Below are the code and all the weights of a small trained network. Each question names an input and a class and asks about switching units off, where a switched-off unit gives its printed mean instead of its output.

import numpy as np


def w(rows, s, z=0):
    codes = np.array(rows[::2]) - 128.0
    scale = np.full(codes.shape[1], s)
    scale[-1] = z or s
    return codes * scale


def f(y):
    return y / 2 * (1 + np.tanh(0.7978845608 * (y + 0.044715 * y**3)))


def log_softmax(a):
    a = a - a.max(-1, keepdims=True)
    return a - np.log(np.exp(a).sum(-1, keepdims=True))


def net(x, mask):
    res = np.array(x, float).reshape(1, 8) / 4 @ E
    y = f(res @ A[0][:, :-1].T + A[0][:, -1])
    res = res + np.where(mask, y, B[0][:, -1]) @ B[0][:, :-1]
    return log_softmax(res[-1] @ U[:, :-1].T + U[:, -1])


A, B = {}, {}
E = w([
[119,162,111,98,170,133,75,142,71],'x0',
[128,81,145,136,133,77,192,79,101],'x1',
[195,89,94,97,127,181,81,80,60],'x2',
[64,97,148,104,44,111,125,110,76],'x3',
[149,99,118,168,116,129,142,179,88],'x4',
[68,63,125,68,131,178,153,148,155],'x5',
[140,127,133,120,12,190,90,167,165],'x6',
[142,99,149,105,132,188,107,192,120],'x7',
],0.011)
A[0] = w([
[77,121,81,168,73,101,67,79,74,120],'N0',
[27,120,141,145,176,204,100,182,169,175],'N1',
[184,64,118,90,206,27,122,115,177,253],'N2',
[164,97,111,120,207,168,121,194,184,211],'N3',
[171,81,115,149,177,180,130,83,59,101],'N4',
[214,199,94,82,145,157,112,150,129,155],'N5',
[169,199,188,134,46,254,95,182,123,233],'N6',
[124,156,200,153,97,73,138,66,152,198],'N7',
[91,27,137,68,8,116,157,111,170,121],'N8',
],0.0075,0.0059)
B[0] = w([
[133,81,89,84,119,86,112,92,89,175],'N0',
[101,187,93,112,175,74,115,84,193,204],'N1',
[99,171,146,87,147,103,202,108,71,226],'N2',
[101,116,88,136,201,61,102,120,103,208],'N3',
[195,113,100,130,194,93,81,80,60,171],'N4',
[136,130,72,144,127,178,67,146,186,183],'N5',
[112,63,92,152,111,148,135,167,188,247],'N6',
[102,119,122,112,88,124,171,107,205,197],'N7',
[143,62,118,6,83,150,116,169,159,213],'N8',
],0.011)
U = w([
[119,47,87,83,189,119,128,75,47,38],'0',
[32,28,98,81,36,183,143,227,185,216],'1',
[2,135,82,123,154,63,181,75,155,229],'2',
[166,82,57,176,91,156,1,150,113,113],'3',
[150,141,168,147,108,199,110,189,113,1],'4',
[153,124,74,218,190,158,34,210,178,189],'5',
[86,101,216,225,169,86,229,227,49,31],'6',
],0.007,0.0045)

Each question gives the input, the list of numbers given to net, and the class t.
The units are the neurons (one row each of A and B). Each row of codes is followed by its name. A weight is (code - 128) times the scale printed after its matrix; where a second scale follows, it is the last column's (A, B and U).
mask holds one flag per neuron, in row order. A switched-off neuron (its flag False) gives its mean, the last column of its row in B, instead of its output. The means were averaged over made-up inputs and are rounded, as every weight is.
A unit's drop is (log p(t) with every unit on - log p(t) with that unit switched off) / (log p(t) with every unit on - log p(t) with every unit switched off).
The circuit of an input: a set's keep is (log p(t) with only the set's units on - log p(t) with every unit switched off) / (log p(t) with every unit on - log p(t) with every unit switched off). Starting from all 9 units, units are removed one at a time, each time the one whose removal leaves the highest keep (on an exact tie, the one counted first), for as long as the keep stays at least 0.8.
units of the circuit, in order: the units of the circuit, biggest drop first
most important unit: the unit with the biggest drop
top k neurons: the k neurons with the biggest drops, biggest first
drop when u is switched off: that unit's drop, to one decimal
input [0,-8,-6,-8,0,7,3,-2], class 5: most important unit => N2
input [5,-8,5,5,-2,-3,-5,7], class 5: units of the circuit, in order => [N8; N5]
input [-3,0,8,7,-8,1,-4,-8], class 0: top 4 neurons => [N0; N1; N4; N8]
input [-2,-8,6,8,-2,-1,-5,-7], class 0: units of the circuit, in order => [N0; N1]
input [1,8,-1,-2,2,-5,-7,3], class 6: units of the circuit, in order => [N1; N8; N0]
input [-4,2,-3,-7,3,-3,-6,2], class 6: units of the circuit, in order => [N1; N8]
input [5,-2,3,4,-1,2,-2,3], class 3: units of the circuit, in order => [N2; N7]
input [-6,6,-5,8,-2,-3,-4,-1], class 1: top 3 neurons => [N8; N1; N3]
input [0,0,-4,3,2,-7,5,-7], class 1: top 2 neurons => [N1; N2]
input [-1,2,3,2,-2,-3,5,-7], class 1: drop when N1 is switched off => 0.1
input [-5,-4,-2,-5,4,6,-8,6], class 2: drop when N1 is switched off => 0.2
input [-8,5,-2,-7,5,-4,-3,-1], class 6: drop when N1 is switched off => 0.7
